Below are the code and all the weights of a small trained network. Each question names an input and a class and asks about switching units off, where a switched-off unit gives its printed mean instead of its output.

import numpy as np


def w(rows, s, z=0):
    codes = np.array(rows[::2]) - 128.0
    scale = np.full(codes.shape[1], s)
    scale[-1] = z or s
    return codes * scale


def norm(h):
    return h / np.sqrt((h * h).mean(-1, keepdims=True) + 1e-5)


def f(y):
    return np.maximum(y, 0)


def log_softmax(a):
    a = a - a.max(-1, keepdims=True)
    return a - np.log(np.exp(a).sum(-1, keepdims=True))


def net(x, mask):
    res = np.array(x, float).reshape(1, 8) / 4 @ E
    u = 0
    for l in range(3):
        y = f(norm(res) @ A[l][:, :-1].T + A[l][:, -1])
        res = res + np.where(mask[u : u + 12], y, B[l][:, -1]) @ B[l][:, :-1]
        u += 12
    return log_softmax(norm(res)[-1] @ U[:, :-1].T + U[:, -1])


A, B = {}, {}
E = w([
[173,138,213,206,59,132,78],'x0',
[138,139,135,119,141,128,119],'x1',
[179,48,130,1,89,164,63],'x2',
[156,78,211,88,172,71,188],'x3',
[106,36,120,175,195,169,101],'x4',
[133,133,130,125,137,127,121],'x5',
[129,128,129,127,129,128,127],'x6',
[134,140,136,117,144,127,115],'x7',
],0.0068)
A[0] = w([
[153,166,40,179,111,161,133,5],'0.n1',
[89,141,1,116,223,104,237,80],'0.n2',
[78,192,157,221,151,194,115,232],'0.n3',
[134,120,186,119,118,41,128,125],'0.n4',
[157,79,189,216,92,110,50,96],'0.n5',
[38,144,100,108,102,236,42,114],'0.n6',
[181,120,154,208,90,70,120,79],'0.n7',
[80,53,163,152,239,164,105,33],'0.n8',
[159,210,95,92,101,64,130,139],'0.n9',
[136,59,166,135,152,119,141,5],'0.n10',
[197,137,126,167,76,76,97,60],'0.n11',
[142,85,34,37,168,142,148,138],'0.n12',
],0.0081,0.0025)
B[0] = w([
[155,77,70,117,122,74,66,175],'0.n1',
[48,158,151,81,219,176,108,253],'0.n2',
[110,136,115,146,193,48,111,250],'0.n3',
[185,157,78,118,148,105,193,182],'0.n4',
[80,181,137,12,219,254,114,230],'0.n5',
[215,93,82,153,128,92,58,231],'0.n6',
[29,111,143,105,231,179,153,197],'0.n7',
[229,58,73,211,109,185,205,203],'0.n8',
[111,119,28,207,52,210,218,197],'0.n9',
[165,181,97,116,66,67,175,161],'0.n10',
[94,196,77,107,135,221,91,175],'0.n11',
[76,151,174,110,83,196,81,243],'0.n12',
],0.0061,0.0063)
A[1] = w([
[151,123,98,99,106,95,211,142],'1.n1',
[125,203,254,192,108,175,94,168],'1.n2',
[160,123,201,174,111,135,113,255],'1.n3',
[213,150,164,199,103,160,137,182],'1.n4',
[192,81,110,53,126,112,130,129],'1.n5',
[142,116,119,171,104,158,142,139],'1.n6',
[117,84,152,152,135,152,148,208],'1.n7',
[106,121,162,130,158,67,151,88],'1.n8',
[153,102,209,98,162,117,245,15],'1.n9',
[92,125,100,167,90,166,172,219],'1.n10',
[68,113,165,146,131,154,110,55],'1.n11',
[145,138,126,169,209,128,173,121],'1.n12',
],0.0093,0.0019)
B[1] = w([
[176,181,94,153,123,123,133,177],'1.n1',
[94,58,86,59,196,175,140,187],'1.n2',
[94,139,148,40,193,93,171,148],'1.n3',
[144,163,98,63,141,130,143,161],'1.n4',
[76,115,161,229,50,116,126,206],'1.n5',
[211,62,111,154,181,183,160,155],'1.n6',
[134,178,141,77,183,76,136,181],'1.n7',
[102,149,146,170,51,110,79,158],'1.n8',
[103,155,13,59,110,2,27,222],'1.n9',
[223,156,131,70,156,120,140,207],'1.n10',
[142,187,156,61,119,173,80,168],'1.n11',
[113,65,163,139,66,102,117,254],'1.n12',
],0.0074,0.0052)
A[2] = w([
[137,140,57,161,158,172,44,148],'2.n1',
[24,117,112,110,63,203,135,140],'2.n2',
[145,254,135,138,62,154,198,4],'2.n3',
[145,148,89,213,103,151,71,108],'2.n4',
[148,58,121,137,82,169,129,44],'2.n5',
[81,156,130,203,141,111,152,29],'2.n6',
[145,123,123,165,167,95,132,77],'2.n7',
[121,87,108,125,107,84,138,72],'2.n8',
[66,192,113,232,135,92,168,182],'2.n9',
[172,82,136,141,30,165,67,108],'2.n10',
[178,132,149,83,72,159,104,71],'2.n11',
[172,46,143,169,219,138,120,144],'2.n12',
],0.0095,0.002)
B[2] = w([
[153,154,147,67,130,74,196,255],'2.n1',
[161,117,198,108,213,122,136,215],'2.n2',
[187,57,125,205,109,208,178,173],'2.n3',
[128,159,47,32,143,23,84,182],'2.n4',
[134,198,184,154,90,99,98,163],'2.n5',
[131,60,232,144,89,104,120,156],'2.n6',
[100,154,140,204,48,110,98,151],'2.n7',
[151,183,65,134,152,60,68,144],'2.n8',
[134,51,241,130,87,177,49,188],'2.n9',
[71,104,191,208,171,75,152,197],'2.n10',
[18,96,169,234,121,138,159,179],'2.n11',
[172,183,99,150,2,223,250,197],'2.n12',
],0.0073,0.0078)
U = w([
[104,152,141,47,190,156,149,107],'0',
[108,101,207,194,92,64,103,118],'1',
[179,155,46,101,117,5,94,245],'2',
[219,131,81,157,76,154,213,48],'3',
],0.017,0.0013)

Each question gives the input, the list of numbers given to net, and the class t.
The units are the neurons (one row each of A and B). Each row of codes is followed by its name. A weight is (code - 128) times the scale printed after its matrix; where a second scale follows, it is the last column's (A, B and U).
mask holds one flag per neuron, layer by layer. A switched-off neuron (its flag False) gives its mean, the last column of its row in B, instead of its output. The means were averaged over made-up inputs and are rounded, as every weight is.
A unit's drop is (log p(t) with every unit on - log p(t) with that unit switched off) / (log p(t) with every unit on - log p(t) with every unit switched off).
The circuit of an input: a set's keep is (log p(t) with only the set's units on - log p(t) with every unit switched off) / (log p(t) with every unit on - log p(t) with every unit switched off). Starting from the 12 units with the biggest drops (on a tie, the unit counted first), units are removed one at a time, each time the one whose removal leaves the highest keep (on an exact tie, the one counted first), for as long as the keep stays at least 0.8.
circuit, biggest first: the units of the circuit, biggest drop first
most important unit: the unit with the biggest drop
k most important neurons: the k neurons with the biggest drops, biggest first
k most important neurons of layer l: the k neurons of layer l with the biggest drops, biggest first
drop when u is switched off: that unit's drop, to one decimal
input [8,-6,-7,-8,-5,0,5,-1], class 0: 4 most important neurons => [1.n2, 0.n7, 1.n9, 0.n5]
input [-3,-2,-6,-6,7,-7,-8,-4], class 3: circuit, biggest first => [0.n8]
input [2,-1,-2,-2,-4,3,-8,6], class 3: 2 most important neurons => [0.n9, 2.n3]
input [-6,4,8,6,-5,3,5,-2], class 1: 3 most important neurons of layer 0 => [0.n12, 0.n5, 0.n2]
input [-5,-5,7,8,-6,-6,-3,1], class 2: circuit, biggest first => [1.n9, 0.n5]
input [7,-4,-5,-7,-6,-8,6,4], class 0: 2 most important neurons of layer 1 => [1.n2, 1.n9]
input [4,-1,1,-4,5,-6,-3,-7], class 3: 2 most important neurons of layer 0 => [0.n6, 0.n12]
input [-5,5,8,-3,-8,8,-8,2], class 1: 2 most important neurons => [2.n10, 2.n11]
input [-7,-4,4,5,8,1,-3,-7], class 3: 3 most important neurons => [0.n8, 2.n12, 0.n5]
input [-2,-4,-1,-3,1,2,-8,5], class 2: 2 most important neurons => [0.n6, 0.n5]
input [7,-2,-5,4,-7,-4,6,6], class 0: 2 most important neurons => [1.n2, 0.n7]
input [0,1,6,6,4,-4,4,-5], class 1: 2 most important neurons of layer 0 => [0.n3, 0.n12]
input [-6,7,0,-7,5,7,-5,0], class 2: 4 most important neurons of layer 0 => [0.n6, 0.n5, 0.n7, 0.n1]
input [2,-1,8,-4,8,-8,-6,3], class 1: 3 most important neurons of layer 2 => [2.n10, 2.n5, 2.n11]
input [-7,7,1,4,8,-7,2,-5], class 3: most important unit => 0.n8
input [-2,-5,-7,-3,-8,5,-1,8], class 3: 2 most important neurons => [0.n9, 2.n3]
input [6,1,8,-3,-6,-1,-6,-2], class 1: 3 most important neurons => [2.n10, 2.n11, 0.n2]
input [-4,7,-4,5,-2,-4,7,-3], class 2: 4 most important neurons => [1.n9, 0.n5, 0.n11, 0.n7]
input [7,1,1,-8,3,2,-5,3], class 2: 2 most important neurons of layer 0 => [0.n6, 0.n3]
input [-3,-3,-8,7,-8,-4,-2,-5], class 1: circuit, biggest first => [2.n9]
input [5,7,8,0,6,8,4,-3], class 1: 3 most important neurons => [1.n5, 2.n10, 0.n2]
input [-7,-5,-3,1,8,3,0,-5], class 3: 4 most important neurons => [0.n8, 2.n12, 0.n5, 0.n7]
input [-7,4,8,7,6,-2,-1,6], class 1: 2 most important neurons => [1.n5, 0.n12]
input [5,-6,8,-6,1,6,-4,-7], class 1: 2 most important neurons => [2.n10, 2.n11]
input [6,-4,-6,1,-8,-3,3,-1], class 3: 3 most important neurons => [0.n9, 2.n3, 0.n2]
input [6,3,-1,-2,-6,-7,-7,-8], class 0: 4 most important neurons => [1.n2, 0.n7, 0.n8, 0.n5]
input [6,1,-5,7,-3,3,-3,-4], class 2: circuit, biggest first => [1.n9]
input [1,7,5,7,-7,3,-6,2], class 2: 3 most important neurons of layer 2 => [2.n12, 2.n8, 2.n9]
input [8,2,8,-2,2,1,8,-8], class 0: 3 most important neurons of layer 1 => [1.n12, 1.n2, 1.n3]
input [-1,5,-5,-4,-7,-3,4,3], class 3: drop when 0.n9 is switched off => 3.2
